Below is a small trained network, with its code and all its weights. Each question gives an input and a class and asks what happens when units are switched off, that is, made to give their printed mean instead of their output.

import numpy as np


def w(rows, s, z=0):
    codes = np.array(rows[::2]) - 128.0
    scale = np.full(codes.shape[1], s)
    scale[-1] = z or s
    return codes * scale


def norm(h):
    return h / np.sqrt((h * h).mean(-1, keepdims=True) + 1e-5)


def f(y):
    return y / 2 * (1 + np.tanh(0.7978845608 * (y + 0.044715 * y**3)))


def log_softmax(a):
    a = a - a.max(-1, keepdims=True)
    return a - np.log(np.exp(a).sum(-1, keepdims=True))


def net(x, mask):
    res = np.array(x, float).reshape(1, 3) / 4 @ E
    u = 0
    for l in range(4):
        y = f(norm(res) @ A[l][:, :-1].T + A[l][:, -1])
        res = res + np.where(mask[u : u + 4], y, B[l][:, -1]) @ B[l][:, :-1]
        u += 4
    return log_softmax(norm(res)[-1] @ U[:, :-1].T + U[:, -1])


A, B = {}, {}
E = w([
[107,55,198,40,31,238,107,88],'x0',
[227,19,45,176,80,112,19,150],'x1',
[196,197,77,81,56,92,6,150],'x2',
],0.0019)
A[0] = w([
[151,241,73,112,114,51,63,142,7],'0.n1',
[195,61,61,161,126,151,97,95,5],'0.n2',
[5,159,240,79,164,176,234,41,80],'0.n3',
[122,106,117,148,142,136,138,123,23],'0.n4',
],0.0028,0.0023)
B[0] = w([
[181,199,109,126,69,38,123,157,156],'0.n1',
[90,91,191,136,121,57,101,134,126],'0.n2',
[79,112,242,148,86,80,166,254,253],'0.n3',
[161,128,77,165,145,87,102,143,91],'0.n4',
],0.0033,0.0025)
A[1] = w([
[95,149,149,169,217,93,217,158,46],'1.n1',
[199,24,67,172,117,141,84,137,3],'1.n2',
[197,86,58,145,96,114,71,125,28],'1.n3',
[114,152,78,226,254,66,178,134,34],'1.n4',
],0.0036,0.0017)
B[1] = w([
[48,80,107,149,146,170,159,118,230],'1.n1',
[63,36,215,193,95,59,67,146,229],'1.n2',
[67,107,230,146,150,105,186,166,234],'1.n3',
[133,88,51,70,131,252,107,48,247],'1.n4',
],0.0029,0.0015)
A[2] = w([
[102,60,141,153,154,148,154,96,161],'2.n1',
[188,247,67,128,137,43,68,148,59],'2.n2',
[108,161,70,139,201,166,124,77,3],'2.n3',
[104,106,2,161,201,208,176,48,81],'2.n4',
],0.0042,0.0028)
B[2] = w([
[138,187,110,111,101,86,89,144,218],'2.n1',
[196,202,181,116,1,107,241,65,250],'2.n2',
[117,122,91,132,94,105,126,111,99],'2.n3',
[102,200,46,153,138,71,101,58,190],'2.n4',
],0.0048,0.0022)
A[3] = w([
[126,126,152,57,104,220,80,132,24],'3.n1',
[128,86,170,105,90,180,144,127,5],'3.n2',
[179,230,118,84,80,85,160,103,72],'3.n3',
[124,112,161,34,86,251,111,103,2],'3.n4',
],0.0035,0.00091)
B[3] = w([
[199,129,49,121,254,130,134,105,165],'3.n1',
[136,196,74,152,158,66,115,115,179],'3.n2',
[184,71,89,214,62,142,213,44,253],'3.n3',
[205,186,19,128,247,155,151,109,203],'3.n4',
],0.003,0.0014)
U = w([
[204,201,134,144,3,86,189,88,142],'0',
[27,160,213,104,172,171,219,214,146],'1',
[53,169,2,173,185,104,120,66,57],'2',
[147,15,157,155,103,96,16,167,255],'3',
[209,145,72,40,233,228,108,132,2],'4',
],0.0093,0.0011)

Each question gives the input, the list of numbers given to net, and the class t.
The units are the neurons (one row each of A and B). Each row of codes is followed by its name. A weight is (code - 128) times the scale printed after its matrix; where a second scale follows, it is the last column's (A, B and U).
mask holds one flag per neuron, layer by layer. A switched-off neuron (its flag False) gives its mean, the last column of its row in B, instead of its output. The means were averaged over made-up inputs and are rounded, as every weight is.
A unit's drop is (log p(t) with every unit on - log p(t) with that unit switched off) / (log p(t) with every unit on - log p(t) with every unit switched off).
The circuit of an input: a set's keep is (log p(t) with only the set's units on - log p(t) with every unit switched off) / (log p(t) with every unit on - log p(t) with every unit switched off). Starting from the 12 units with the biggest drops (on a tie, the unit counted first), units are removed one at a time, each time the one whose removal leaves the highest keep (on an exact tie, the one counted first), for as long as the keep stays at least 0.8.
units of the circuit, in order: the units of the circuit, biggest drop first
most important unit: the unit with the biggest drop
k most important neurons: the k neurons with the biggest drops, biggest first
top k neurons in layer l: the k neurons of layer l with the biggest drops, biggest first
drop of u: that unit's drop, to one decimal
input [-6,-6,-2], class 2: 2 most important neurons -> 1.n4; 2.n4
input [-4,-3,-3], class 2: units of the circuit, in order -> 2.n4; 1.n4
input [0,3,-8], class 2: units of the circuit, in order -> 2.n4; 1.n3; 2.n2
input [-8,-5,-6], class 2: units of the circuit, in order -> 2.n4; 1.n4
input [-3,-1,-1], class 2: most important unit -> 2.n4
input [7,-2,-1], class 4: 3 most important neurons -> 3.n4; 1.n2; 1.n3
input [-2,1,0], class 2: 2 most important neurons -> 1.n4; 0.n3
input [6,3,6], class 4: units of the circuit, in order -> 3.n4; 3.n1; 0.n3
input [7,-8,8], class 4: 2 most important neurons -> 2.n2; 3.n4
input [2,3,5], class 3: 2 most important neurons -> 1.n2; 1.n3
input [5,-1,-1], class 4: top 3 neurons in layer 1 -> 1.n2; 1.n3; 1.n1
input [7,-1,-2], class 4: top 3 neurons in layer 3 -> 3.n4; 3.n1; 3.n2
input [5,-1,5], class 4: drop of 0.n1 -> 0.0
input [-1,3,-2], class 3: most important unit -> 1.n2
input [3,2,4], class 3: drop of 1.n2 -> 0.8
input [-4,1,-3], class 2: drop of 2.n4 -> 0.2
input [4,-2,1], class 4: top 2 neurons in layer 0 -> 0.n2; 0.n1
